Each row has a hidden stage along a path, written after it and counted from one end. A new block has a new path.
[ 77  50 -57  60 -21   6  81 -61  20  28  58   8   8  25 -23 -41 -21 -79
  10 -10  39 -51 -88  42  49 -38 -51 -42 -35  -2  12  14   4 -29  31  55
 -20 -14 -54  -4  17 -18] : 1
[ -62  -79    8   48  -63  -70  -80  -35  -62    0  -94 -216  -98   69
   16   56 -202   -9    6 -127   -4 -143   14  -16   -8  108   67 -107
 -100   65  -39 -106  -61  -21  -78   -3  -14   60   62   10   11   20] : 30
[  55   29   38  -49  -10  -35   61  -83  -77   32  -75  118  -19    8
  187 -139  132   29   31  -31  233  -32  106  118  111 -129   35  259
   45  -54  101  -30  -43  211  -32  -84 -280   33   39   -1   55   70] : 14
[  25   76   44  -13   -9  -37   58  -12    6  -23   62   31  -29    6
   80  -50    0   13   73  -51  134  -53  -66   41   70 -129  -50   28
  -90  -35   48   30  -43   84   -2   46 -117  -44  -41  -59  -22   27] : 8
[ 156  176   66  -41  129   31  357  -15   49   26  341  356   71  -51
  -46  -48  189   55  118  120  109  184 -150   29   43 -235 -228   83
   10  -54   77  120  -33   60   18  -40  -70 -241  -93  -64   20  -97] : 7
[ -36  110  195 -123  -60 -149  -28   35  -36   79  220  -65 -183  -21
  192   12  -85   98  119  -97  269 -156 -135   23  109 -148   87  101
 -152   27   -3  115  -53  154   28   36 -266  -32   16 -118  -99   95] : 24
[ -47   30 -170   -4   78  159   77  113   26  -19  -37  -10  124    0
   -2  -68  115  -11  -91  149  -83  194  114  -24  -34  -40  -93  -42
   23 -152   65  -63    3   22   24  -28  144   61   15   21  111  -57] : 15
[  75   23 -153   99   30   97  137  -49   31   10    1   16   98   36
 -109  -62   38  -92  -40   62  -82   73    9   19    5   -2 -109 -103
   31  -48   26  -46   13  -78   23    6  117    5  -28   44   82 -100] : 2
[ -56   50  136 -103  -22 -106  -26   -2  -44   44  149  -74 -139    3
  121   20  -86   67   85  -92  170 -110  -78   -2   66  -73   57   45
 -116   10  -10   51  -57  109  -29   -6 -169  -27   50  -87  -58   56] : 24
[ -32  -16   15  -70  -37  -62   18    5   -3  -33   11  -39   -7   64
   66   -2  -93    3   70  -52  114   -5  -26  -15  147   -6  -90   48
 -108   16   53  -23   31   31  -94   33   -6 -118   34  -67  121  136] : 12
[-88  13  16 -92  78  20  29  -2 -13 -52  63 -13  -5  28  16 -18  -4  19
  44 -20  23  53  37 -46   5 -40 -66 -32 -48 -92  13 -25 -52  59 -91 -53
  21 -56  89 -70  25 -20] : 16
[  59   19   76   36   36  -69  150  -16  -36   28  160  122  -53  -26
   21   99  -81   13  100  -14   56  -57 -193   18  -81    8  -11    4
  -64   77   -6   -4  -69    5  -46  -34 -112 -108  -50  -27    1    8] : 32
[-44  28  25 -69  35   2  46  21 -27  33 110 -16 -39   7  37   4  -7  42
  16  12  52  35 -15 -24  15 -33 -13  11 -36 -37   4   5 -36  53 -33 -56
 -29 -24  56 -38  19  -8] : 23
[ -10   34   85  -58  -36  -52    3   44  -39   40  133  -18 -106   -3
  112   20  -59   59   28  -45  140  -68 -117   11   21  -58   40   48
  -90   13  -11   32  -46   87   -3  -12 -138  -26   15  -63  -40   66] : 25
[  18   97 -221   81   53  166  153  147   67   14  -28  -22  179  -37
  -10 -109  154  -10  -68  209  -90  211  105   14    2  -97 -113  -53
   23 -144  116  -39   45   -5  127   31  158   94  -63   51  136  -96] : 9
[ 30  81   1  54  42 -44  80 -17 -12  68  26 -17 -33  42 -17  34 -77 -37
  45  58  -2 -35  23 -21  -1  20  27 -16  -1  78 -23 -18 -46 -46 -26  -6
 -19 -33  24  37  53 -80] : 37
[ -77  -59  -15  -10   -5    8  -47   13  -49  -19  -16 -116  -54   23
   37   28  -99    5  -16  -58   -8  -52  -17  -22  -50   71   42  -62
  -63  -18  -22  -78  -46   18  -63  -48    4   40   74  -21   11   24] : 25
[-122  -38   -4  -77   49   12  -57  -31  -37  -68  -46 -102  -28   40
   39  -21  -51    5   22  -67    7  -21   86  -44    2   37   -4  -33
  -53  -77    6  -72  -50   57 -122  -62   15    8  131  -47   33    9] : 17
[  -3   55 -150  111    9   19  245  208   19  103  132  -43  149 -114
  100   26    0   36  143  240  -35  159 -131   11    2   57   21   53
    6   31  139  -28  161  -83  112  -49   99   -7  -32   10  275   49] : 27
[ -68   24  -16  -44   76   42   30  -16   -9  -66  -13  -11   15   23
   18  -48   30    5   21  -16    8   35   70  -17   -7  -54  -60  -35
  -36 -107   33  -42  -67   69  -71  -36    6   -1   49  -39   12  -45] : 13
[ 25  30 -41  68  22 -17  96   7 -15  74  13 -62   0  48 -53  38 -74 -34
   5  49 -31  23  55 -17 -11  12 -18 -83 -10  38 -13 -58 -48 -52   3   1
  37   8   8  50  69 -90] : 35
[  65  -59 -157   11   55  124  103  -78  -35  -29 -185  116  122   19
   -6 -124  158  -23 -104   71  -19  122  208   53   23   36 -102  122
   95  -82  106 -134   -6   76  -81 -102   16   35   58   91  176  -12] : 12
[ -93   44   55 -109   77  -19   22  -45  -17  -37   55  -32  -31   30
   29  -33    0   34   77  -43   62   15   73  -39   59  -62  -53    1
  -56  -75   26    1  -60   81 -102  -47  -28  -51   96  -68   13  -32] : 15
[ -44   76 -100   15  200  239  140   69   -6  -25   88  102   77  -47
  -77  -74  227   32 -110  154 -160  225   92  -33 -236 -117  -46 -131
  112 -233  -15  -44 -134   55   39 -167   97  103   48   19  -75 -274] : 22
[  19   13  116   -4  -62 -147  -25 -164  -32  -27   38  -35 -129   64
   62   -4 -156  -52  132 -218  176 -249 -141   49  101  -35   15   -5
 -132   58  -15   19  -58   43  -86   61 -194  -74  -13  -78  -69   77] : 3
[   9   28  -54   85    6  -20   63   22  -15   69  -19 -108   -2   44
  -30   35  -94  -41    5   45  -40   -6   59  -15  -15   29   14  -91
  -22   41  -11  -68  -37  -56   15   16   40   39   10   50   69  -75] : 35
[ -23   16   63  -80   44    6   36   49  -34  -38  150  134  -57  -54
  136   32   -2   34   52  -14  111  -44 -198   12  -80  -24   20   88
  -73  -38   11   22  -46  107  -55  -54 -138  -79    7  -95  -26  107] : 20
[ -91   -8  -85  -64  144  111   89  -20  -13  -12   30  -27   64   35
 -110  -15   56    9  -40   80 -131  180  150  -85  -39   37 -101  -95
   46 -112    9  -67  -42  -13  -96 -126  172   -9  124   14   90 -142] : 21
[ 14  55  20   6  15 -46  74 -91   5 -19  34  -8 -12  32   0 -38 -27 -22
  85 -69  72 -60 -22  23  77 -71 -68 -28 -71 -21  38   4 -41  29 -40  32
 -59 -44 -19 -31   6 -26] : 6
[   1   59  124  -10  -27 -144   51  -38  -37   77  122  -92 -120   25
   34   55 -136   45  113  -78  114 -112  -45   -2   68  -43   27  -18
 -107   87  -14   21  -67   27  -24   19 -128  -42   12  -29  -21  -17] : 32
[ -63   45 -274  167  256  432   60  101   26 -186 -145   49  171  -83
 -132 -176  326  -49 -249  137 -353  214  232    4 -475 -151  -54 -348
  131 -433  -20 -174 -245   71  115 -124  200  324    5   66 -198 -431] : 11
[   7   93  -86   50   93   -3  130   -3   12  110   29  -77   59   60
  -93    5  -40  -86   44  140  -74   88  186  -49   23   11  -26  -82
   55   11   -7  -49  -14  -89   14   -2  112   -5   79   60  142 -164] : 39
[  41  -22   32  -73  -87 -158   72  -98   12   24   44  -37   -5   98
    5   33 -169  -26  123  -80  157  -47  -58   -8  293   51 -161   83
 -143  132   75   10   95  -35 -130   96   -1 -217    1  -41  206  190] : 7
[-222  -88  -12  -21  -93  -99 -257   -1  -84  -61 -262 -344 -101   86
  225  -14 -210  -58   51 -190  103 -230   68   12   57   71  199  -22
 -128  -46   14 -127  -28   86  -90   24 -108  183   98  -58   23  168] : 17
[ -86    9   -3  -85   15    4  -41   19  -27   16   26 -121  -43    4
   68  -28  -25   31    1  -20   51  -18   76  -21   32   -6   23    5
  -59  -64   16  -24  -29   82  -27  -24  -26   49   99  -32   26   14] : 21
[ -67   -4   41  -43  -17  -83   10  -23  -37   57   56 -165  -69   50
    3   44 -128   32   54  -53   41  -35   27  -41   82   29    1  -52
  -87   37   -5  -21  -24    0  -58  -11    0  -10   68  -18   50   -4] : 27
[-131  -42   83  -74  -49 -104 -165  -62  -50  -93 -101 -177 -122   69
  137  -10 -165  -11   75 -215  138 -208   15    0   67    0   57  -16
 -161  -28   -2  -56  -76  105 -127   39 -130   23   81  -94  -41  118] : 13
[-58   0 -49 -29  22  55  -1  47 -18  13  19 -81 -17   9  13   3 -18  30
 -54  35 -30  35  19 -39 -20  33   0 -36 -33 -35   2 -34 -22  15 -27 -45
  48  40  55   5  36 -21] : 24
[ -17   80   83 -106   39  -22   57   16    1  -24  142   59  -42  -14
   89  -42   31   62   79  -21  144    4  -31    1   57 -132  -62   67
  -82  -64   38   49  -48  123  -36   -7 -107  -90   33  -93  -15   27] : 14
[ -70  -21  -93   -1  106   60  116  -45  -17   39    5 -116   61   49
 -160   21  -12    6  -26   69 -166  154  172  -84  -11   83  -96 -150
   27  -41    9  -89  -32  -73  -77  -98  200   19   97   64  120 -175] : 27
[ -53   41 -141  -25   56  139   39  119   21   -5  -24  -41   89   -4
   27  -71  100    2  -96  128  -46  157  114  -20  -16  -57  -66  -26
    3 -146   56  -44    0   47   40  -12  106   79   22   11   83  -39] : 16
[  55   87  -53   39   19    8  144  -23   34   26   69   34   52   12
  -17  -48   34  -35   46   35   41   34  -39   31   73  -97 -100  -27
  -36  -37   59   21    1   -2   33   47   -2  -33  -72   -6   50  -45] : 5
[-17  14  55 -39  50 -23  86 -33 -33  24 130   3 -55   6 -23  42 -44  51
  45 -19  14   8 -42 -34 -17   6 -33 -31 -45  13 -12  -8 -63  17 -71 -72
 -22 -63  50 -24   3 -51] : 27
[-92  11 -28 -62  36  41 -16  50 -20  -9  24 -85 -12   4  62 -28  -5  24
  -5  11  16  28  46 -30  -6 -11  10 -14 -40 -83  17 -32 -25  59 -30 -44
  14  34  89 -38  33   3] : 20
[  15   28   -1  -61  103   82  138    8    1  -62  107  176   42   -3
   -5  -38   98   30   12   47   23  128  -22  -13  -36  -78 -134   29
    3  -93   34  -11  -54   68  -76  -83    6 -119   32  -51   34  -29] : 14
[  87  142  -70   74   85   35  244   86   33  128  161   66   76  -21
  -64   11   54   -6   29  211  -45  155   27  -12  -20  -72  -68  -30
   43   11   31   12   -9  -56   93   -4   65  -38  -38   55  106 -155] : 36
[  56   56  -61    0   85   61  158  -62   25  -14   39  142   69   40
  -85  -21   82  -44  -34   45  -13   95  -13    6   18  -78 -172  -43
  -11  -68   43    1  -51    8  -40   14   32  -63  -91   19   34  -73] : 7
[   6  -28  -69   81  -61  -34  -48 -118  -16   -9 -103 -121  -34   73
    6  -20 -129 -127    4 -114   22 -176  -55   43   41   58   35  -82
  -65   17   -8  -55  -11  -42  -33   65  -37   62  -22    8   12   35] : 1
[ 252   22 -237  125   71  184  328 -116   -7   88 -107  325  217   26
 -100 -171  315  -76 -155  216  -36  257  147  123   45  -60 -175  158
  238  -64  129  -83   29   12   34 -120   14   14  -79  177  212 -124] : 4
[  21    1  -75   46   67   45  117 -108   10  -46  -23   27   63   52
 -105  -36    9  -63   16  -18  -59   39   31   -1    6   -1 -126 -101
   -5  -54   28  -60  -40  -38  -72  -18   76  -38   -4   16   54  -95] : 5
[ -85   -9  122 -118  -33  -82 -101  -11  -53  -31   71  -74 -144   22
  149    8 -116   47   68 -139  167 -146  -75   -8   42  -16   62   55
 -127   -6  -20    6  -57  118  -92  -17 -156  -43   98 -109  -50  121] : 20

Each row has a hidden stage along a path, written after it and counted from one end. A new block has a new path.
[ -23  223 -106  -37  -48 -366    3 -163 -261  142   70   10 -207  -16
  -94 -149   22 -156  -85 -125    8  233  145  -17   30 -232   87  -40
  231  125  -90  -46  163 -257   84  -28  -33  -55 -173   36 -128 -158] : 22
[ 189  -80  168  126 -218   44 -144  -68  -21   75 -301  -49   41  -33
  -25 -129  102  109   93  -88  -24  -96  -70  263   84 -103  204  101
  146 -182  200  226  -37 -257  209 -255   89 -154  -52   84 -184   39] : 14
[  56    9   12  101 -138   31  -96 -170 -259   91  -66  -72  141   52
  -23 -296   -7   16    5  -15  133  -46   60   92  -14   87  112  228
  269   56  178  177   97  -88  185   34  159 -135 -218  -28  149  -44] : 1
[-243   55  -27 -147  -37  -83  -71 -138  -78 -143 -196   66 -359  -75
   87   34 -126   39  123  -31  118  296   83    6    0  137 -188 -286
   26 -127  -79 -261  165 -192 -134   65 -116  263 -346 -204  108  103] : 16
[  14  142  -79  -32   49  -79    9 -104  150   33  -50  178  -63   25
    8  126   24   71  -24 -213  -30  284  -53  -23  119 -299  -45 -101
   32  154   31 -171   56 -251  -97 -132 -206  -45  -86  -71 -144  -61] : 11
[  83 -166  111  363  -84  387 -206 -208  223  -41 -223   21  247   58
  250 -104   -8   21  182   29   74  -50   20  169 -160  393  -43   12
   -1 -236  200  212  -23  -31    8    3  106  -82  321 -149   -6  103] : 16
[ -82   -5 -305 -143  -86   54   -6   91   39 -280   15  -22   10   33
 -113  271   84 -159   -4   98   36   -3   22 -127  -52   60 -230 -264
   11  133  -52  -24 -210 -283  -18  208  163  294   39   29  263 -181] : 21
[ 181  311  -68  232  112 -141  -25 -186 -395  281  168  -14    0  -12
  -97 -120   62  -14 -131 -375  142  -61   41   27   37 -326   -2  269
  295  468   43   47   56 -221  142 -112   32 -269 -248 -165  -18 -282] : 12
[  70  123  -58 -116    8 -123  -34   56    0    8   45   28 -198   95
  -19  132   18   97 -111 -198   33  224   74 -195   31 -192 -106 -152
   20  190  -89 -178   10 -212  -67   16  -42  125 -115  -85   50  -73] : 13
[  20  207  -50  113   59   -3  -72 -121 -131   82   47   14 -228   14
   -2   18  -54   58  -58 -199  144  127  126  -14  -38  -96  -81  -48
   56  213  -47 -113   63 -192  -29   17   -9   13 -218 -233   43 -135] : 12
[  45  -84 -241  -22  -16  -62   85  133  275 -110   38  284  378  100
  -61  204  159 -231  -31   61 -158   69    6 -181   50  -65 -102 -222
 -125  -13   94   28 -303 -219  -35 -139 -162   31  460  203   33  -13] : 28
[ 234  -42  -71  127   89  261 -269  103   26   38  231 -161  345  225
  146   83   30   28 -112 -255  125  -34   12 -248 -214  197 -308  188
   92  371   30  -30 -152   -6   59   57  154 -136  223  -76  343  -42] : 7
[ 157  -72    6   19 -146   26  -83  168   53  -89  -83  -79 -124   73
  -87  129  107   45  -25  -40  -21  -82  108  -70  -21    4   13 -196
  -23 -143  -30  111 -195 -255  107   -6  197  248  185  119    0  -30] : 25
[ 214   -5   10  405   39  389 -317 -187   93  156   41 -124  387  113
  146  -93    3   29   35 -234   94  -87  -70  161 -161  159  -52  346
  161  187  199  150  -38  -58  172 -129  127 -392  216  -56   -6  -56] : 8
[ -66   99  -50  -65   11 -300   93 -147 -105    4  -10  162 -108    8
   67  -76   28  -95  -23 -101   22  266  124 -176   42  -72  -77 -186
  145   10  -63  -88  158 -155 -105   80 -120  135  -12  -83  -16  -14] : 25
[  45 -346   48   68 -314  276 -236  -68  335 -188 -340  -69  371   63
  158  -80   85  -98  216  230  -92   -3  -92  201 -105  366   61  -49
   57 -401  228  271 -100 -134  125  -33  165  -64  386  206  -36  162] : 20
[  38  126 -179  195  215  240  -64  -54  292   24  164  176  111  196
   42  222  -62  112  -57 -232   40  185   36 -158  -23    7 -191  -49
 -115  216   35 -186  -50  -87 -110  -22 -128   36  215 -110   29  -66] : 1
[  16    0  173   81 -103  -62   51 -286 -113    8 -333  139  -25  -97
  140 -202   53  118  137  -95  101   58  -44  138  124  -63   47    5
  223 -107  177  121  193 -157  -52  -12  -38  -12 -231 -239  -63   50] : 13
[-203   93   91  -62 -115 -233  -19 -348 -246   -1 -257   47 -348 -112
  125 -272  -97    3  136  -20  123  302  110  109   33   75   24 -129
  243 -187  -21  -78  373 -152  -57  100  -57  118 -400 -210  -52   69] : 18
[  50 -142  100  226  -52  199 -291 -154   21  -10  -81 -138  139   82
  263 -153  -39  -34  123  -89   96   34   76   13 -224  465 -145   41
  140 -177   42   85   72   -3   73   58  145  -18  273  -50   72  143] : 22
[ -97 -145    9   23   58  262  -79 -108  461 -199 -172  249  169   86
  353  156  -61   66  129  -13   42  343  -15 -130  -85  271 -315 -270
 -167  -93   79 -201   15  -20 -330   59 -238   90  221 -264  138  215] : 9
[  30 -254   94  304  -78  310 -170 -137  323 -116 -326  134  328  -40
  225   11   57  -67  262   29  -34  -65  -70  223  -76  347  -86  -86
  -59 -396  221  175 -144 -129   12 -211  -54  -81  435    7 -106  215] : 21
[-208   69 -101  -74  -33  -67  -47 -192 -145 -118  -19  -12 -230   64
   80  -99 -125  -14   53   18  144  243  169 -145  -73  281 -143 -190
  151  -79  -89 -123  240  -68  -65  318   84  350 -146 -135  181    4] : 29
[-110   89   36    9 -112   -9 -121 -280  220   64 -301  128 -197  -76
   17  -65  -82   84  135  -62  -67  387  -69  349  129 -219  204  -69
   46 -177  113 -126  205 -293    6 -281 -239 -187 -247   14 -383   64] : 9
[ -35   60 -189  125  -75  199  -90 -107  -53 -142  -48  -91  -42   -6
  -77  100   23  -65   65   27  120 -113   32  100  -78  120 -103  -74
   95   82   27  102  -89 -244   77  168  251  158  -41  -83  128 -211] : 19
[-142   12   66  -68  -14 -193 -100  -85 -212  -49  -59   -1 -321  -19
  176 -107 -105  -56   40  -72  140  268  249 -160 -130  274 -209 -261
   65 -151 -167 -195  167  -84 -105  113  -56  243 -132 -187  170  158] : 23
[ 171 -179   67  117  -74  259 -349  148  199   61  -38  -92  236  161
   77   15  -29   72   20 -107  -18   29   20   29 -127  234  -45   99
  -79 -121  118  -14 -190  -82  169 -287    3 -191  226  157   76  205] : 3
[-191   52 -208 -430 -224 -444  133  -17  -87 -142 -212  168 -113 -124
 -200   49  109 -194   34  117 -125  281  -75   45  234 -356   58 -253
  145  -31   18 -110   11 -421   10 -120 -180   77 -348  190  -48  -56] : 18
[ -60   88  -42   91   29  -44   32  -77  147  -62 -122  195 -271  -44
    1  159    0   -5   52  -83   -8  176  125   13   38  -72  -56 -342
 -117 -154  -65 -103  -26 -271 -117  -77 -136  213   84  -95 -166   -6] : 23
[  68 -158  146  -45 -118  -93  -83  176   43  -94 -154   39 -193   33
  100   46   34   13   16   -9    3   94  220 -164  -76  178  -93 -347
 -130 -320  -86  -34 -128 -155  -51  -56  -17  269  177   -7   82  213] : 24
[ 155  -17 -111   67  -39  134  -46   -3  237   27   35   86  319  193
  -16   39   77   43  -63  -62  -48   87  -41  -79   30  -87   33   80
   38  138  163   73  -88 -122   44  -43   12 -121  212   86   11  -72] : 2
[  10   60    2  -32   -5  -35  -41  -48   32  -54 -150   63 -183   -7
    8  131   24  142   59 -207   24  120  -46   -8  100 -107  -98 -134
   66  -20    1 -112   36 -248  -32  -66  -45  168 -114  -67  -69    6] : 16
[ 123  125 -190   58  122  105  -63   76  156   55  257   56   95  249
  -27  169  -11   67 -173 -191   37  168   98 -277  -55  -68 -144  -15
  -54  325  -25 -142  -89  -92  -40   51  -10   24  158  -41  141 -130] : 2
[ 114  -53   30  180   96  359 -324   32  136   -8  117 -133   76  196
  255   85 -104  115  -29 -202  174  104  122 -186 -279  378 -324    5
  -60  145  -40 -140  -54   34  -61   94   90    8  183 -223  290   85] : 8
[   3  102 -230  -59   27  176 -141   71  233  -75  199  -37  -69  207
   14  222  -70    2 -143  -24   66  290  144 -222 -167   28 -185 -181
 -124  297 -113 -213  -79 -134 -113  186   44   90   51 -111  214 -147] : 7
[ 176   35   58   75  -21   11 -122  134  268  109 -143  143 -106  -11
  -98  218   63  126  -19 -231 -128  124  -26  147  127 -360   97 -117
 -186  -70   65 -112 -218 -359   61 -522 -244 -167   44  114 -299   65] : 9
[ -77  -73 -111    0 -153  -35  -96 -181   22  -32  -97   31  246   76
   21 -191    7 -150   97   96  -46  137  -12   57   -1  179   69   35
  201 -167  146  108   95 -114  132    6   33  -41  126  190  -21   41] : 30
[  25 -183  114  189  -35   87 -203  -74   30  -15 -160   32  190    7
  206 -105   -1  -65  153  -87   25    0   47   33 -104  369 -133  -32
   49 -303   99   57  -36  -65   67 -163  -43  -21  281   30   27  247] : 26
[  -7  186  -23  -49  -61 -105  182  -25   20  -17 -200  224 -418  -52
 -221  132   26  227  -22  -73   24  115   75   75  261 -422  162 -242
  -67  -33   30  -59   -4 -354  -61  -89  -89  243 -369 -119 -143 -116] : 2
[-176   17  -97  194   81   38 -223 -227 -203   46  130    0  122   68
  201 -233 -179 -231   68  -26  169  167  228  -83 -260  549 -248   12
  105  -47  -21 -104  133   58   22   84  -39  -32   94 -124  262  114] : 29
[ 135 -143  137   32  -69  267 -293   14  151  -41  -20 -180   54  224
  289  -52  -70  186  -10 -105  131  176   94 -193 -221  357 -176    7
   46    4   -2  -49   72   58  -46  191  168   59  126 -155  246  143] : 7
[ 135  164 -112  180  -16   91 -206 -253   -8  238  127 -114  233  139
  -16 -191   -9  -15  -63 -199   23  143  -56  128  -39 -138  133  369
  301  310  134   73  149 -126  209  -72   88 -414  -21   69 -131 -192] : 5
[-104  211  -57  199   -7 -100  -86 -320 -187  124 -157   52 -217 -174
 -102  -99  -36  -76  129 -173   38   72   -6  363   86 -154  102   35
  192  -61   53  -12  132 -337  152 -260  -88 -140 -258  -13 -299  -96] : 20
[   7  213   40    2 -107 -186  -39 -128 -193   47 -201  -97 -595  -95
 -224   14   10  202   44 -243   19   54   35  200  190 -314  205 -111
  212 -144  -77  -11  165 -408  178  -88  129  267 -349   73 -346 -131] : 25
[ 151 -213   27   63 -240  196 -264    5  -47   23  -66 -187  416  173
   45 -257   25  -25   18   87   47  -82   13   48 -129  306   82  258
  191  -53  229  240  -64  -24  264  -13  241 -209   89  171  236   79] : 1
[ 204  -38   88  -24 -243 -116   -3   16 -129   -1 -173  -84  -61   34
  -71 -103  162   64  -21  -24    4  -88   38    4   65 -140  157  -19
  195  -63   68  248  -27 -239  141   45  242   88  -34   49  -30  -92] : 18
[ -91  184  109   73   65 -243  126 -101 -132   17 -213  249 -603 -147
  -55   69  -41  159   66 -215   68  143  192   25  176 -183    2 -369
  -64 -265 -107 -162  100 -297 -112 -142 -198  376 -238 -203 -211   60] : 27
[ 215 -204  223   87 -114  157 -253   42  176   79 -167  -41  209  139
  187 -116   20  169   48 -138  -10   80  -15    2  -47  160   23  114
   38 -187  157   60  -25  -35   93 -209   -3 -167  179   57   -3  250] : 4
[ -65    0  -53   96 -119  -13  -42 -129  -40  -28 -180   80  -31  -36
  -88  -78    1  -49  118   36   -6    1   44  170   67   62  100  -76
   78 -245  111   96    0 -230  131 -111   15   81  -13   97  -97   16] : 30
[-132  218 -217 -241  -34 -145  -26  -19  -93  -21   69   -1 -312   45
 -161   85  -81   21 -100  -56   68  321   92  -77   52 -215  -39 -130
   65  239 -102 -263   86 -263  -18   71  -40  117 -432  -45  115 -151] : 4
[ 148 -257  -48   87 -123  257 -177  126  393 -137 -128   55  430  129
  105  159  124  -80   81   56 -109  -25  -78  -12  -86  201 -111  -95
 -117 -147  168  119 -300 -149   38 -154   15  -72  503  158   49  112] : 17
[-173   28  -85  -83  -50 -271   96 -230 -101  -36 -148  235   69  -53
   36 -156   18 -141  101    5  -17  226    6  -12  126   -3  -18 -107
  195 -138   90  -30  169 -166  -34  -29 -185   60  -78   19  -35   67] : 29
